Below are the code and all the weights of a small trained network. Each question names an input and a class and asks about switching units off, where a switched-off unit gives its printed mean instead of its output.

import numpy as np


def w(rows, s, z=0):
    codes = np.array(rows[::2]) - 128.0
    scale = np.full(codes.shape[1], s)
    scale[-1] = z or s
    return codes * scale


def f(y):
    return np.maximum(y, 0)


def log_softmax(a):
    a = a - a.max(-1, keepdims=True)
    return a - np.log(np.exp(a).sum(-1, keepdims=True))


def net(x, mask):
    res = np.array(x, float).reshape(1, 7) / 4 @ E
    y = f(res @ A[0][:, :-1].T + A[0][:, -1])
    res = res + np.where(mask, y, B[0][:, -1]) @ B[0][:, :-1]
    return log_softmax(res[-1] @ U[:, :-1].T + U[:, -1])


A, B = {}, {}
E = w([
[129,127,128,127,126],'x0',
[126,14,131,221,198],'x1',
[195,75,176,3,174],'x2',
[154,208,205,187,234],'x3',
[232,148,19,138,164],'x4',
[127,128,126,129,126],'x5',
[21,141,51,73,254],'x6',
],0.0071)
A[0] = w([
[130,16,165,179,180,137],'neuron 0',
[73,91,34,153,29,112],'neuron 1',
[98,162,64,113,178,102],'neuron 2',
[61,157,132,233,107,249],'neuron 3',
[237,193,1,127,151,109],'neuron 4',
[85,112,48,107,182,93],'neuron 5',
[136,68,135,176,150,71],'neuron 6',
[177,154,180,62,167,150],'neuron 7',
[68,130,92,157,71,117],'neuron 8',
[203,150,150,195,75,128],'neuron 9',
[112,51,149,164,153,22],'neuron 10',
[184,119,188,103,196,120],'neuron 11',
[128,235,137,54,75,6],'neuron 12',
[12,78,186,70,32,99],'neuron 13',
[132,49,173,198,197,81],'neuron 14',
[44,95,95,88,177,165],'neuron 15',
[117,203,164,59,92,97],'neuron 16',
[44,118,238,128,141,83],'neuron 17',
[32,138,236,128,107,147],'neuron 18',
[148,50,138,173,151,45],'neuron 19',
[107,15,106,146,119,129],'neuron 20',
[141,34,105,43,93,79],'neuron 21',
[114,67,218,53,144,81],'neuron 22',
[142,61,110,56,105,103],'neuron 23',
[224,46,181,175,21,26],'neuron 24',
[105,35,76,134,107,151],'neuron 25',
[175,31,154,76,136,111],'neuron 26',
[36,145,75,79,189,47],'neuron 27',
[221,100,36,113,124,58],'neuron 28',
[34,100,79,110,217,58],'neuron 29',
],0.0078,0.0022)
B[0] = w([
[143,203,67,104,73,230],'neuron 0',
[91,203,182,210,226,222],'neuron 1',
[130,58,192,122,94,202],'neuron 2',
[62,107,126,200,174,250],'neuron 3',
[179,45,84,141,181,254],'neuron 4',
[141,103,212,96,65,209],'neuron 5',
[105,165,67,74,71,177],'neuron 6',
[16,143,127,184,138,205],'neuron 7',
[78,125,121,188,188,191],'neuron 8',
[79,68,211,124,71,213],'neuron 9',
[137,165,63,81,73,177],'neuron 10',
[31,152,140,208,162,207],'neuron 11',
[92,174,40,39,74,210],'neuron 12',
[255,85,83,119,204,242],'neuron 13',
[137,208,55,66,77,223],'neuron 14',
[164,99,192,97,75,224],'neuron 15',
[108,173,26,49,83,201],'neuron 16',
[234,53,59,101,205,218],'neuron 17',
[188,80,68,135,174,236],'neuron 18',
[98,182,61,50,68,183],'neuron 19',
[153,200,73,74,114,199],'neuron 20',
[72,186,187,245,216,208],'neuron 21',
[84,98,113,213,183,207],'neuron 22',
[58,208,145,196,187,192],'neuron 23',
[136,71,231,73,55,236],'neuron 24',
[181,220,134,95,105,198],'neuron 25',
[28,120,116,184,142,206],'neuron 26',
[132,88,219,85,53,225],'neuron 27',
[176,69,98,135,193,208],'neuron 28',
[125,100,205,91,80,235],'neuron 29',
],0.0063,0.0067)
U = w([
[149,56,225,76,33,85],'0',
[137,211,19,47,62,103],'1',
[254,32,58,128,194,90],'2',
[121,196,156,159,167,254],'3',
[21,136,133,198,157,66],'4',
],0.013,0.0091)

Each question gives the input, the list of numbers given to net, and the class t.
The units are the neurons (one row each of A and B). Each row of codes is followed by its name. A weight is (code - 128) times the scale printed after its matrix; where a second scale follows, it is the last column's (A, B and U).
mask holds one flag per neuron, in row order. A switched-off neuron (its flag False) gives its mean, the last column of its row in B, instead of its output. The means were averaged over made-up inputs and are rounded, as every weight is.
A unit's drop is (log p(t) with every unit on - log p(t) with that unit switched off) / (log p(t) with every unit on - log p(t) with every unit switched off).
The circuit of an input: a set's keep is (log p(t) with only the set's units on - log p(t) with every unit switched off) / (log p(t) with every unit on - log p(t) with every unit switched off). Starting from the 12 units with the biggest drops (on a tie, the unit counted first), units are removed one at a time, each time the one whose removal leaves the highest keep (on an exact tie, the one counted first), for as long as the keep stays at least 0.8.
circuit, biggest first: the units of the circuit, biggest drop first
k most important neurons: the k neurons with the biggest drops, biggest first
drop of u: that unit's drop, to one decimal
input [-7,-4,-5,-4,-7,-2,-2], class 2: circuit, biggest first : neuron 13; neuron 18
input [5,-1,1,-7,-5,-4,6], class 3: 3 most important neurons : neuron 21; neuron 1; neuron 23
input [-4,3,5,-4,-8,0,6], class 2: circuit, biggest first : neuron 13
input [4,7,-3,4,-5,-3,-6], class 1: circuit, biggest first : neuron 14; neuron 0; neuron 19
input [7,-4,-7,1,3,-3,-7], class 0: 2 most important neurons : neuron 24; neuron 9
input [-3,4,5,2,4,-8,2], class 4: 2 most important neurons : neuron 11; neuron 13
input [4,5,8,-6,-2,-2,1], class 4: 4 most important neurons : neuron 21; neuron 26; neuron 22; neuron 23
input [-5,-5,-8,-6,-1,1,7], class 4: 2 most important neurons : neuron 1; neuron 8
input [-5,-5,-3,4,3,-6,-5], class 0: 3 most important neurons : neuron 9; neuron 14; neuron 0
input [-8,-7,5,3,-5,-1,5], class 1: 2 most important neurons : neuron 16; neuron 12
input [6,8,-1,2,-3,-2,-7], class 1: 2 most important neurons : neuron 14; neuron 0
input [-8,-8,-7,6,-5,4,-8], class 0: 2 most important neurons : neuron 9; neuron 24
input [-7,6,8,3,-8,6,5], class 2: 2 most important neurons : neuron 17; neuron 18
input [-8,5,3,0,2,-2,-6], class 0: circuit, biggest first : neuron 24
input [1,5,0,3,-6,7,3], class 2: 2 most important neurons : neuron 17; neuron 18
input [-7,-7,-1,7,-4,2,5], class 1: drop of neuron 16 : 0.3
input [-3,-1,-2,-5,-3,-7,-3], class 3: drop of neuron 4 : 0.1
input [-1,1,7,-2,4,-4,-6], class 4: drop of neuron 12 : 0.0
